Here is a tiny trained network, its code and every weight. The questions are about switching its units off for an input and a class, where a switched-off unit gives its printed mean instead of its output.

import numpy as np


def w(rows, s, z=0):
    codes = np.array(rows[::2]) - 128.0
    scale = np.full(codes.shape[1], s)
    scale[-1] = z or s
    return codes * scale


def f(y):
    return np.maximum(y, 0)


def log_softmax(a):
    a = a - a.max(-1, keepdims=True)
    return a - np.log(np.exp(a).sum(-1, keepdims=True))


def net(x, mask):
    res = np.array(x, float).reshape(1, 8) / 4 @ E
    y = f(res @ A[0][:, :-1].T + A[0][:, -1])
    res = res + np.where(mask, y, B[0][:, -1]) @ B[0][:, :-1]
    return log_softmax(res[-1] @ U[:, :-1].T + U[:, -1])


A, B = {}, {}
E = w([
[217,155,199,5,201,106],'x0',
[165,148,129,10,72,222],'x1',
[110,23,243,133,99,63],'x2',
[52,92,124,90,94,178],'x3',
[187,153,195,155,192,147],'x4',
[254,78,24,104,135,73],'x5',
[143,57,69,189,161,196],'x6',
[110,141,140,203,50,180],'x7',
],0.0086)
A[0] = w([
[100,109,45,23,132,149,201],'n0',
[73,126,222,91,152,89,94],'n1',
[221,144,141,119,200,113,54],'n2',
[132,97,134,118,127,41,3],'n3',
[121,164,118,154,150,235,215],'n4',
[221,128,125,49,100,194,126],'n5',
[243,158,138,151,222,83,129],'n6',
[91,112,71,74,148,109,109],'n7',
[102,250,88,204,118,104,68],'n8',
[133,57,104,213,102,147,134],'n9',
[197,136,111,132,233,88,142],'n10',
[126,202,64,186,119,121,172],'n11',
[121,57,104,72,146,151,119],'n12',
[140,74,132,209,96,154,94],'n13',
],0.012,0.0049)
B[0] = w([
[208,123,116,254,134,149,237],'n0',
[61,124,238,120,69,172,208],'n1',
[144,71,26,58,181,102,213],'n2',
[102,156,79,78,195,163,171],'n3',
[98,179,130,124,182,250,227],'n4',
[226,195,164,38,77,26,237],'n5',
[109,78,39,97,191,180,248],'n6',
[125,116,117,206,121,160,173],'n7',
[126,140,112,35,41,198,213],'n8',
[144,49,137,181,95,141,204],'n9',
[92,73,30,139,218,174,232],'n10',
[143,140,162,97,61,209,214],'n11',
[182,168,113,191,88,159,177],'n12',
[91,2,116,172,109,103,186],'n13',
],0.009,0.014)
U = w([
[87,171,115,141,145,66,64],'0',
[188,225,141,124,81,153,129],'1',
[68,197,94,142,154,55,1],'2',
[67,163,162,102,143,237,242],'3',
[77,92,237,131,101,77,21],'4',
[133,100,91,67,254,94,115],'5',
[104,55,100,217,145,181,191],'6',
[154,72,98,81,72,137,90],'7',
],0.0097,0.0066)

Each question gives the input, the list of numbers given to net, and the class t.
The units are the neurons (one row each of A and B). Each row of codes is followed by its name. A weight is (code - 128) times the scale printed after its matrix; where a second scale follows, it is the last column's (A, B and U).
mask holds one flag per neuron, in row order. A switched-off neuron (its flag False) gives its mean, the last column of its row in B, instead of its output. The means were averaged over made-up inputs and are rounded, as every weight is.
A unit's drop is (log p(t) with every unit on - log p(t) with that unit switched off) / (log p(t) with every unit on - log p(t) with every unit switched off).
The circuit of an input: a set's keep is (log p(t) with only the set's units on - log p(t) with every unit switched off) / (log p(t) with every unit on - log p(t) with every unit switched off). Starting from the 12 units with the biggest drops (on a tie, the unit counted first), units are removed one at a time, each time the one whose removal leaves the highest keep (on an exact tie, the one counted first), for as long as the keep stays at least 0.8.
circuit, biggest first: the units of the circuit, biggest drop first
unit that matters most: the unit with the biggest drop
top k neurons: the k neurons with the biggest drops, biggest first
drop when u is switched off: that unit's drop, to one decimal
input [7,4,7,-4,-6,-3,-8,-8], class 3: circuit, biggest first : n1
input [-1,-8,7,4,-1,0,0,-5], class 4: top 2 neurons : n1, n6
input [-2,5,-8,2,-8,-5,-8,-3], class 1: circuit, biggest first : n0, n10
input [2,5,-3,-4,4,2,-3,6], class 5: circuit, biggest first : n2, n1
input [6,-2,4,1,-7,-1,-1,-5], class 6: top 4 neurons : n5, n4, n8, n11
input [-3,4,-2,0,-1,1,1,0], class 1: top 2 neurons : n10, n6
input [-8,-4,6,-6,5,8,-1,-6], class 5: top 2 neurons : n3, n0
input [-5,-6,-8,-5,-7,7,0,2], class 7: top 2 neurons : n8, n11
input [4,2,-3,-4,-8,3,1,-2], class 5: top 2 neurons : n5, n8
input [-3,-5,0,-8,-6,-4,0,-5], class 3: top 2 neurons : n0, n8
input [-1,-8,2,-1,-7,-2,-7,-8], class 4: top 3 neurons : n4, n1, n6
input [-2,1,-7,-4,-5,1,-7,5], class 1: top 3 neurons : n10, n6, n1
input [-2,2,-7,8,-6,-4,-1,-5], class 6: top 4 neurons : n0, n5, n7, n1
input [7,-8,-3,8,7,-5,5,-5], class 5: unit that matters most : n2
input [-2,-8,-5,4,1,-1,-5,-1], class 3: top 2 neurons : n5, n0
input [4,1,5,6,-3,7,4,0], class 1: top 2 neurons : n5, n12
input [4,-5,8,3,-3,-3,1,-8], class 3: top 2 neurons : n3, n1
input [-7,-2,-5,5,-1,-6,3,-7], class 3: top 2 neurons : n4, n8
input [6,6,3,-4,-5,1,-4,-5], class 5: drop when n10 is switched off : 0.2
input [2,-6,-6,2,-3,-2,5,8], class 3: drop when n8 is switched off : 0.2
input [-7,2,0,-2,3,-1,-3,1], class 3: unit that matters most : n0
input [-7,0,-4,7,8,6,-5,4], class 3: drop when n8 is switched off : 0.1
input [-5,-3,-7,0,4,-4,1,0], class 3: drop when n4 is switched off : 0.0
